Here is a tiny trained network, its code and every weight. The questions are about switching its units off for an input and a class, where a switched-off unit gives its printed mean instead of its output.

import numpy as np


def w(rows, s, z=0):
    codes = np.array(rows[::2]) - 128.0
    scale = np.full(codes.shape[1], s)
    scale[-1] = z or s
    return codes * scale


def norm(h):
    return h / np.sqrt((h * h).mean(-1, keepdims=True) + 1e-5)


def f(y):
    return y / 2 * (1 + np.tanh(0.7978845608 * (y + 0.044715 * y**3)))


def log_softmax(a):
    a = a - a.max(-1, keepdims=True)
    return a - np.log(np.exp(a).sum(-1, keepdims=True))


def net(x, mask):
    res = np.array(x, float).reshape(1, 3) / 4 @ E
    u = 0
    for l in range(4):
        y = f(norm(res) @ A[l][:, :-1].T + A[l][:, -1])
        res = res + np.where(mask[u : u + 3], y, B[l][:, -1]) @ B[l][:, :-1]
        u += 3
    return log_softmax(norm(res)[-1] @ U[:, :-1].T + U[:, -1])


A, B = {}, {}
E = w([
[150,123,144,190],'x0',
[178,88,34,203],'x1',
[141,1,185,108],'x2',
],0.0034)
A[0] = w([
[158,34,133,75,61],'0.n1',
[221,152,3,181,6],'0.n2',
[186,101,190,185,119],'0.n3',
],0.0047,0.0013)
B[0] = w([
[168,110,161,155,178],'0.n1',
[76,130,92,254,250],'0.n2',
[160,92,96,81,156],'0.n3',
],0.0075,0.0017)
A[1] = w([
[66,254,175,84,224],'1.n1',
[164,148,72,160,246],'1.n2',
[180,128,161,140,166],'1.n3',
],0.0058,0.0011)
B[1] = w([
[102,212,45,2,255],'1.n1',
[68,186,109,115,162],'1.n2',
[166,112,128,93,139],'1.n3',
],0.0069,0.0038)
A[2] = w([
[123,136,22,213,146],'2.n1',
[93,138,188,148,3],'2.n2',
[147,141,30,254,121],'2.n3',
],0.0055,0.00046)
B[2] = w([
[27,170,113,254,229],'2.n1',
[90,57,59,164,114],'2.n2',
[52,219,145,214,252],'2.n3',
],0.0053,0.003)
A[3] = w([
[85,180,109,126,193],'3.n1',
[119,254,69,140,6],'3.n2',
[138,203,108,67,137],'3.n3',
],0.0082,0.002)
B[3] = w([
[126,156,132,69,220],'3.n1',
[183,2,196,117,255],'3.n2',
[109,212,45,51,234],'3.n3',
],0.0075,0.0041)
U = w([
[107,202,101,5,133],'0',
[65,165,121,232,232],'1',
[222,2,231,110,9],'2',
],0.0096,0.0014)

Each question gives the input, the list of numbers given to net, and the class t.
The units are the neurons (one row each of A and B). Each row of codes is followed by its name. A weight is (code - 128) times the scale printed after its matrix; where a second scale follows, it is the last column's (A, B and U).
mask holds one flag per neuron, layer by layer. A switched-off neuron (its flag False) gives its mean, the last column of its row in B, instead of its output. The means were averaged over made-up inputs and are rounded, as every weight is.
A unit's drop is (log p(t) with every unit on - log p(t) with that unit switched off) / (log p(t) with every unit on - log p(t) with every unit switched off).
The circuit of an input: a set's keep is (log p(t) with only the set's units on - log p(t) with every unit switched off) / (log p(t) with every unit on - log p(t) with every unit switched off). Starting from all 12 units, units are removed one at a time, each time the one whose removal leaves the highest keep (on an exact tie, the one counted first), for as long as the keep stays at least 0.8.
circuit, biggest first: the units of the circuit, biggest drop first
k most important neurons: the k neurons with the biggest drops, biggest first
drop when u is switched off: that unit's drop, to one decimal
input [-7,0,4], class 2: circuit, biggest first	1.n1
input [-6,-4,5], class 2: 3 most important neurons	1.n1, 0.n1, 3.n3
input [-8,7,6], class 1: circuit, biggest first	3.n2, 1.n1
input [-5,4,5], class 2: 2 most important neurons	1.n1, 0.n2
input [-1,3,4], class 2: 2 most important neurons	1.n1, 0.n2
input [-7,3,2], class 1: 3 most important neurons	1.n1, 3.n2, 0.n3
input [-7,3,-3], class 1: 2 most important neurons	0.n2, 1.n1
input [8,-1,2], class 2: drop when 1.n1 is switched off	0.5
input [-4,7,2], class 1: drop when 3.n2 is switched off	0.0
input [-4,5,-8], class 1: drop when 0.n2 is switched off	0.5
